Below are the code and all the weights of a small trained network. Each question names an input and a class and asks about switching units off, where a switched-off unit gives its printed mean instead of its output.

import numpy as np


def w(rows, s, z=0):
    codes = np.array(rows[::2]) - 128.0
    scale = np.full(codes.shape[1], s)
    scale[-1] = z or s
    return codes * scale


def f(y):
    return y / 2 * (1 + np.tanh(0.7978845608 * (y + 0.044715 * y**3)))


def log_softmax(a):
    a = a - a.max(-1, keepdims=True)
    return a - np.log(np.exp(a).sum(-1, keepdims=True))


def net(x, mask):
    res = np.array(x, float).reshape(1, 8) / 4 @ E
    y = f(res @ A[0][:, :-1].T + A[0][:, -1])
    res = res + np.where(mask, y, B[0][:, -1]) @ B[0][:, :-1]
    return log_softmax(res[-1] @ U[:, :-1].T + U[:, -1])


A, B = {}, {}
E = w([
[208,48,149,145,46,115,169,26,153],'x0',
[179,138,64,104,93,204,36,38,107],'x1',
[120,203,187,119,169,211,38,151,187],'x2',
[170,49,220,140,86,136,140,82,129],'x3',
[6,182,83,196,110,75,84,69,33],'x4',
[99,81,150,87,200,203,137,115,55],'x5',
[166,123,69,51,152,189,87,73,155],'x6',
[220,81,143,253,147,142,18,110,74],'x7',
],0.0049)
A[0] = w([
[171,104,91,189,15,144,67,53,129,204],'N0',
[118,182,141,188,233,130,46,195,125,246],'N1',
[131,140,87,51,94,201,113,93,243,236],'N2',
[108,169,11,137,67,92,84,2,158,241],'N3',
[113,70,96,82,185,170,150,149,180,102],'N4',
[157,89,97,56,158,189,171,188,143,114],'N5',
[141,136,169,235,111,105,157,209,132,185],'N6',
[81,149,67,147,81,77,90,63,149,195],'N7',
[117,195,110,131,166,140,98,129,101,200],'N8',
[157,163,71,179,191,135,81,107,46,225],'N9',
[196,130,137,41,206,178,140,155,220,222],'N10',
[113,188,88,162,110,91,40,175,151,236],'N11',
[193,92,195,175,65,57,80,175,174,254],'N12',
],0.0058,0.003)
B[0] = w([
[224,74,128,129,114,102,177,55,210,255],'N0',
[65,177,71,199,44,155,178,39,124,236],'N1',
[197,222,61,69,160,198,199,205,192,230],'N2',
[207,146,48,1,213,224,222,98,228,247],'N3',
[166,160,120,65,229,132,136,179,54,155],'N4',
[120,141,110,66,211,222,145,208,142,177],'N5',
[119,164,39,213,73,66,173,109,163,202],'N6',
[174,174,56,72,172,189,211,197,167,190],'N7',
[86,208,118,203,108,193,106,134,130,172],'N8',
[85,169,81,174,122,233,153,67,120,209],'N9',
[224,194,43,46,196,209,206,144,193,253],'N10',
[79,167,51,172,88,116,231,119,181,200],'N11',
[170,152,151,159,32,68,212,47,216,251],'N12',
],0.0049,0.0048)
U = w([
[101,126,239,61,179,64,38,221,98,4],'0',
[227,210,49,24,200,217,204,179,235,235],'1',
[110,33,194,50,220,88,91,179,81,11],'2',
[78,206,159,215,70,22,170,202,211,175],'3',
[255,38,193,164,87,99,137,41,208,129],'4',
[80,173,110,199,176,196,63,95,75,125],'5',
],0.0048,0.0029)

Each question gives the input, the list of numbers given to net, and the class t.
The units are the neurons (one row each of A and B). Each row of codes is followed by its name. A weight is (code - 128) times the scale printed after its matrix; where a second scale follows, it is the last column's (A, B and U).
mask holds one flag per neuron, in row order. A switched-off neuron (its flag False) gives its mean, the last column of its row in B, instead of its output. The means were averaged over made-up inputs and are rounded, as every weight is.
A unit's drop is (log p(t) with every unit on - log p(t) with that unit switched off) / (log p(t) with every unit on - log p(t) with every unit switched off).
The circuit of an input: a set's keep is (log p(t) with only the set's units on - log p(t) with every unit switched off) / (log p(t) with every unit on - log p(t) with every unit switched off). Starting from the 12 units with the biggest drops (on a tie, the unit counted first), units are removed one at a time, each time the one whose removal leaves the highest keep (on an exact tie, the one counted first), for as long as the keep stays at least 0.8.
circuit, biggest first: the units of the circuit, biggest drop first
unit that matters most: the unit with the biggest drop
k most important neurons: the k neurons with the biggest drops, biggest first
drop of u: that unit's drop, to one decimal
input [-8,6,1,1,3,0,2,4], class 5: circuit, biggest first : N10, N1, N9
input [-1,-3,-1,-2,4,2,-1,-5], class 3: circuit, biggest first : N10, N3
input [3,-8,4,-8,5,-1,2,2], class 5: circuit, biggest first : N12, N2, N10
input [3,-3,3,2,-7,-7,-1,5], class 4: circuit, biggest first : N12, N3
input [-1,-6,0,2,-8,-5,3,8], class 4: circuit, biggest first : N12, N3
input [-4,4,6,-2,-3,4,-7,0], class 5: unit that matters most : N3
input [-2,7,-4,-8,4,7,-8,1], class 5: circuit, biggest first : N10, N2, N9
input [5,-7,-6,-6,5,6,4,-6], class 2: 2 most important neurons : N10, N2
input [-5,-2,-3,-3,7,5,1,-7], class 5: 2 most important neurons : N10, N2
input [-2,6,-2,4,-4,-8,-1,3], class 4: drop of N0 : 0.3
input [-1,-8,-5,-7,6,4,8,1], class 5: drop of N2 : 0.2
input [-8,-4,8,1,3,8,3,1], class 5: drop of N9 : 0.0
